Below is a small trained network, with its code and all its weights. Each question gives an input and a class and asks what happens when units are switched off, that is, made to give their printed mean instead of their output.

import numpy as np


def w(rows, s, z=0):
    codes = np.array(rows[::2]) - 128.0
    scale = np.full(codes.shape[1], s)
    scale[-1] = z or s
    return codes * scale


def norm(h):
    return h / np.sqrt((h * h).mean(-1, keepdims=True) + 1e-5)


def f(y):
    return np.maximum(y, 0)


def log_softmax(a):
    a = a - a.max(-1, keepdims=True)
    return a - np.log(np.exp(a).sum(-1, keepdims=True))


def net(x, mask):
    res = np.array(x, float).reshape(1, 8) / 4 @ E
    u = 0
    for l in range(3):
        y = f(norm(res) @ A[l][:, :-1].T + A[l][:, -1])
        res = res + np.where(mask[u : u + 7], y, B[l][:, -1]) @ B[l][:, :-1]
        u += 7
    return log_softmax(norm(res)[-1] @ U[:, :-1].T + U[:, -1])


A, B = {}, {}
E = w([
[124,129,136,135,126,121,125,130],'x0',
[124,130,136,135,130,120,127,130],'x1',
[127,177,141,27,106,105,42,158],'x2',
[123,226,51,181,94,85,144,162],'x3',
[144,88,142,77,72,127,205,254],'x4',
[120,140,140,126,129,120,142,122],'x5',
[132,124,123,128,129,133,123,131],'x6',
[127,128,134,136,127,121,126,129],'x7',
],0.0083)
A[0] = w([
[101,69,192,115,102,133,116,120,13],'0.n1',
[166,76,129,89,107,26,170,117,6],'0.n2',
[113,107,82,171,120,148,191,117,57],'0.n3',
[111,214,22,149,47,55,131,150,21],'0.n4',
[59,171,136,103,128,109,60,133,20],'0.n5',
[23,212,59,78,94,119,47,158,64],'0.n6',
[90,145,121,2,143,68,111,235,39],'0.n7',
],0.0067,0.002)
B[0] = w([
[115,104,59,35,159,72,140,142,170],'0.n1',
[94,133,82,161,36,45,97,83,151],'0.n2',
[189,129,186,255,133,104,139,125,182],'0.n3',
[90,121,7,134,240,150,133,187,255],'0.n4',
[186,158,181,158,147,145,185,89,184],'0.n5',
[190,170,161,184,155,65,126,120,244],'0.n6',
[226,118,168,184,123,169,159,129,247],'0.n7',
],0.0072,0.0054)
A[1] = w([
[150,127,145,107,61,108,189,101,11],'1.n1',
[97,26,215,39,110,172,85,109,7],'1.n2',
[171,107,99,98,121,137,134,254,127],'1.n3',
[167,194,64,184,122,147,148,202,247],'1.n4',
[119,130,176,154,123,99,130,107,77],'1.n5',
[146,153,137,167,194,78,60,75,117],'1.n6',
[204,40,182,57,145,110,127,32,85],'1.n7',
],0.0065,0.0019)
B[1] = w([
[121,102,103,161,112,111,96,230,143],'1.n1',
[85,98,142,116,253,65,103,159,189],'1.n2',
[14,162,185,149,65,131,141,45,203],'1.n3',
[95,27,190,37,166,89,102,139,254],'1.n4',
[140,39,84,115,181,154,139,128,145],'1.n5',
[64,90,142,65,41,251,157,110,228],'1.n6',
[125,190,38,168,168,7,126,191,224],'1.n7',
],0.0064,0.0071)
A[2] = w([
[144,81,73,212,135,146,201,108,187],'2.n1',
[120,84,154,61,186,132,152,96,118],'2.n2',
[111,171,96,123,156,164,62,1,165],'2.n3',
[103,205,57,152,144,120,138,174,56],'2.n4',
[140,100,197,123,88,73,198,173,251],'2.n5',
[181,206,152,45,124,110,40,113,107],'2.n6',
[133,81,149,115,45,107,168,109,56],'2.n7',
],0.0094,0.002)
B[2] = w([
[227,174,203,75,124,106,82,112,242],'2.n1',
[130,214,73,132,156,101,107,180,196],'2.n2',
[50,122,85,84,11,142,177,247,248],'2.n3',
[109,37,150,23,235,84,39,109,184],'2.n4',
[94,144,67,150,99,205,96,51,255],'2.n5',
[228,70,199,254,124,166,199,28,203],'2.n6',
[93,222,111,78,105,122,98,163,163],'2.n7',
],0.0074,0.0076)
U = w([
[85,105,91,96,248,74,89,164,80],'0',
[27,138,92,117,9,193,130,144,251],'1',
[242,123,183,190,121,152,141,81,66],'2',
],0.012,0.00028)

Each question gives the input, the list of numbers given to net, and the class t.
The units are the neurons (one row each of A and B). Each row of codes is followed by its name. A weight is (code - 128) times the scale printed after its matrix; where a second scale follows, it is the last column's (A, B and U).
mask holds one flag per neuron, layer by layer. A switched-off neuron (its flag False) gives its mean, the last column of its row in B, instead of its output. The means were averaged over made-up inputs and are rounded, as every weight is.
A unit's drop is (log p(t) with every unit on - log p(t) with that unit switched off) / (log p(t) with every unit on - log p(t) with every unit switched off).
The circuit of an input: a set's keep is (log p(t) with only the set's units on - log p(t) with every unit switched off) / (log p(t) with every unit on - log p(t) with every unit switched off). Starting from the 12 units with the biggest drops (on a tie, the unit counted first), units are removed one at a time, each time the one whose removal leaves the highest keep (on an exact tie, the one counted first), for as long as the keep stays at least 0.8.
circuit, biggest first: the units of the circuit, biggest drop first
unit that matters most: the unit with the biggest drop
k most important neurons: the k neurons with the biggest drops, biggest first
top k neurons in layer l: the k neurons of layer l with the biggest drops, biggest first
drop when u is switched off: that unit's drop, to one decimal
input [7,-6,-5,-5,-8,7,3,2], class 1: unit that matters most	2.n3
input [-1,-1,-5,6,-8,-6,3,7], class 1: 3 most important neurons	(2.n3 1.n7 1.n6)
input [-3,2,-5,5,2,-3,8,5], class 0: 2 most important neurons	(0.n4 0.n7)
input [-8,8,-4,5,4,-2,-4,-8], class 0: top 2 neurons in layer 0	(0.n4 0.n7)
input [4,-4,-8,6,6,5,-7,4], class 2: top 3 neurons in layer 1	(1.n7 1.n6 1.n2)
input [-6,3,-4,-2,4,-2,4,4], class 1: 2 most important neurons	(2.n5 2.n7)
input [4,2,8,2,6,7,-4,5], class 2: 2 most important neurons	(2.n3 0.n6)
input [-6,0,2,1,-2,0,2,6], class 1: 2 most important neurons	(1.n6 2.n3)
input [-4,1,-4,-2,-4,-8,7,-4], class 1: 3 most important neurons	(2.n3 0.n7 2.n6)
input [1,-7,-3,1,-3,7,2,-5], class 1: top 3 neurons in layer 0	(0.n7 0.n6 0.n5)
input [-8,1,-1,-6,-8,7,5,3], class 1: 3 most important neurons	(2.n3 1.n4 1.n6)
input [-1,0,7,-5,2,1,3,3], class 2: 2 most important neurons	(2.n6 0.n7)
input [-6,1,-5,5,-1,-3,0,5], class 0: 4 most important neurons	(0.n4 0.n7 2.n6 2.n4)
input [-2,-7,-2,-1,-3,0,-4,-6], class 1: circuit, biggest first	(2.n3)
input [-2,4,-7,8,-7,0,6,3], class 0: 4 most important neurons	(2.n4 0.n7 2.n6 0.n4)
input [3,-1,8,5,-5,4,4,1], class 2: 2 most important neurons	(2.n6 0.n6)
input [-4,3,-6,8,-1,-6,6,7], class 0: top 2 neurons in layer 0	(0.n4 0.n7)
input [7,1,8,-4,-4,-3,8,0], class 2: drop when 2.n6 is switched off	1.1
input [-4,0,-6,-8,-3,-6,-8,3], class 0: drop when 0.n7 is switched off	0.1
input [-4,8,3,-3,-7,8,5,7], class 1: drop when 2.n3 is switched off	0.6
input [-4,6,-3,-4,-8,1,1,-2], class 1: drop when 2.n3 is switched off	0.2
input [3,-5,-2,-5,-6,-1,3,6], class 1: top 2 neurons in layer 2	(2.n3 2.n4)
input [-2,3,2,1,0,7,6,6], class 2: unit that matters most	0.n7
